Below is a small trained network, with its code and all its weights. Each question gives an input and a class and asks what happens when units are switched off, that is, made to give their printed mean instead of their output.

import numpy as np


def w(rows, s, z=0):
    codes = np.array(rows[::2]) - 128.0
    scale = np.full(codes.shape[1], s)
    scale[-1] = z or s
    return codes * scale


def f(y):
    return y / 2 * (1 + np.tanh(0.7978845608 * (y + 0.044715 * y**3)))


def log_softmax(a):
    a = a - a.max(-1, keepdims=True)
    return a - np.log(np.exp(a).sum(-1, keepdims=True))


def net(x, mask):
    res = np.array(x, float).reshape(1, 8) / 4 @ E
    y = f(res @ A[0][:, :-1].T + A[0][:, -1])
    res = res + np.where(mask, y, B[0][:, -1]) @ B[0][:, :-1]
    return log_softmax(res[-1] @ U[:, :-1].T + U[:, -1])


A, B = {}, {}
E = w([
[135,135,134,134,123,122,138,121,129,129,125],'x0',
[30,91,93,255,86,138,179,62,89,55,80],'x1',
[201,171,107,173,171,184,43,34,120,46,122],'x2',
[136,121,129,139,169,7,73,159,76,105,63],'x3',
[138,135,141,130,122,122,141,119,113,124,132],'x4',
[118,121,122,131,134,134,116,136,141,129,126],'x5',
[146,83,164,108,26,112,63,85,136,151,124],'x6',
[160,144,49,195,79,123,96,198,83,153,214],'x7',
],0.013)
A[0] = w([
[51,83,92,199,81,145,175,94,81,74,84,32],'N1',
[116,116,123,145,165,12,87,158,63,91,76,49],'N2',
[160,143,76,206,102,136,91,149,95,126,176,78],'N3',
[135,84,144,113,3,131,70,93,125,119,89,65],'N4',
[50,93,130,107,114,82,224,201,126,182,128,2],'N5',
[87,182,105,155,172,146,187,157,121,82,111,100],'N6',
[73,99,202,87,163,133,165,61,151,107,67,56],'N7',
[173,145,81,137,169,177,118,107,99,59,114,57],'N8',
[105,133,127,133,98,214,194,102,157,116,193,36],'N9',
[108,123,93,156,86,113,136,182,89,155,184,79],'N10',
[148,154,109,124,220,126,174,153,129,142,151,84],'N11',
],0.012,0.0084)
B[0] = w([
[211,164,178,43,106,157,72,176,137,146,159,250],'N1',
[118,110,101,149,112,253,193,99,185,218,143,223],'N2',
[141,139,111,107,165,102,186,151,134,68,34,197],'N3',
[86,49,118,182,111,72,105,164,79,130,169,193],'N4',
[150,190,168,179,155,107,59,7,130,94,136,244],'N5',
[62,54,133,140,48,68,98,169,79,142,157,199],'N6',
[120,154,57,115,165,120,172,199,103,51,62,220],'N7',
[123,140,160,165,170,77,71,46,122,130,129,193],'N8',
[125,96,107,163,127,197,180,109,189,195,142,209],'N9',
[78,120,110,69,204,100,172,125,144,59,86,193],'N10',
[122,100,132,138,41,69,121,186,92,146,157,179],'N11',
],0.011,0.02)
U = w([
[132,152,141,172,150,106,78,56,137,100,105,253],'0',
[106,135,111,88,163,102,183,166,141,86,59,65],'1',
[107,114,121,143,120,179,181,120,167,201,119,74],'2',
[184,150,157,9,132,96,81,186,152,188,138,108],'3',
[79,85,134,145,83,57,118,166,112,148,134,109],'4',
],0.014,0.007)

Each question gives the input, the list of numbers given to net, and the class t.
The units are the neurons (one row each of A and B). Each row of codes is followed by its name. A weight is (code - 128) times the scale printed after its matrix; where a second scale follows, it is the last column's (A, B and U).
mask holds one flag per neuron, in row order. A switched-off neuron (its flag False) gives its mean, the last column of its row in B, instead of its output. The means were averaged over made-up inputs and are rounded, as every weight is.
A unit's drop is (log p(t) with every unit on - log p(t) with that unit switched off) / (log p(t) with every unit on - log p(t) with every unit switched off).
The circuit of an input: a set's keep is (log p(t) with only the set's units on - log p(t) with every unit switched off) / (log p(t) with every unit on - log p(t) with every unit switched off). Starting from all 11 units, units are removed one at a time, each time the one whose removal leaves the highest keep (on an exact tie, the one counted first), for as long as the keep stays at least 0.8.
units of the circuit, in order: the units of the circuit, biggest drop first
top k neurons: the k neurons with the biggest drops, biggest first
drop of u: that unit's drop, to one decimal
input [8,5,3,-2,-8,5,-4,0], class 3: units of the circuit, in order => N1
input [7,-3,-5,-1,7,1,6,3], class 4: top 3 neurons => N1, N4, N8
input [5,-5,2,-1,-1,3,-2,7], class 1: top 2 neurons => N1, N3
input [5,4,0,-4,0,-7,-7,8], class 1: top 2 neurons => N3, N10
input [-8,-3,2,-6,-2,-1,8,-5], class 4: top 2 neurons => N4, N2
input [-6,-4,4,-8,3,0,1,-7], class 2: top 3 neurons => N9, N3, N10
input [1,6,3,-5,-5,5,6,-1], class 3: top 3 neurons => N1, N2, N6
input [-5,3,2,1,2,5,-4,-4], class 1: top 4 neurons => N5, N7, N4, N11
input [-3,7,-4,8,-2,8,-5,8], class 1: top 3 neurons => N10, N3, N9
input [4,-6,-5,5,-3,-3,7,8], class 1: top 2 neurons => N10, N1
input [-3,-5,-5,-6,7,0,-4,-3], class 2: top 2 neurons => N1, N9
input [6,-1,2,6,0,1,-7,5], class 4: top 3 neurons => N11, N6, N9
input [2,7,-1,6,-6,-1,8,-6], class 4: top 2 neurons => N4, N3
input [-7,1,3,-6,7,-5,-1,8], class 1: units of the circuit, in order => N3
input [-5,8,-2,-1,-3,2,-8,-3], class 3: top 2 neurons => N1, N4
input [7,-6,2,-4,-8,-1,7,-4], class 4: top 2 neurons => N1, N4
input [7,6,5,5,7,-5,8,4], class 4: top 2 neurons => N4, N5
input [8,-6,-1,6,-3,-2,1,-7], class 1: drop of N7 => 0.5
input [1,5,-3,7,8,7,-4,-6], class 2: drop of N10 => 0.2
input [-5,-5,5,-2,7,-5,8,3], class 4: units of the circuit, in order => N4
input [-2,6,-3,7,-6,-7,-6,1], class 2: drop of N2 => 2.4
input [-5,-4,5,-7,1,-5,2,5], class 2: drop of N7 => 0.3
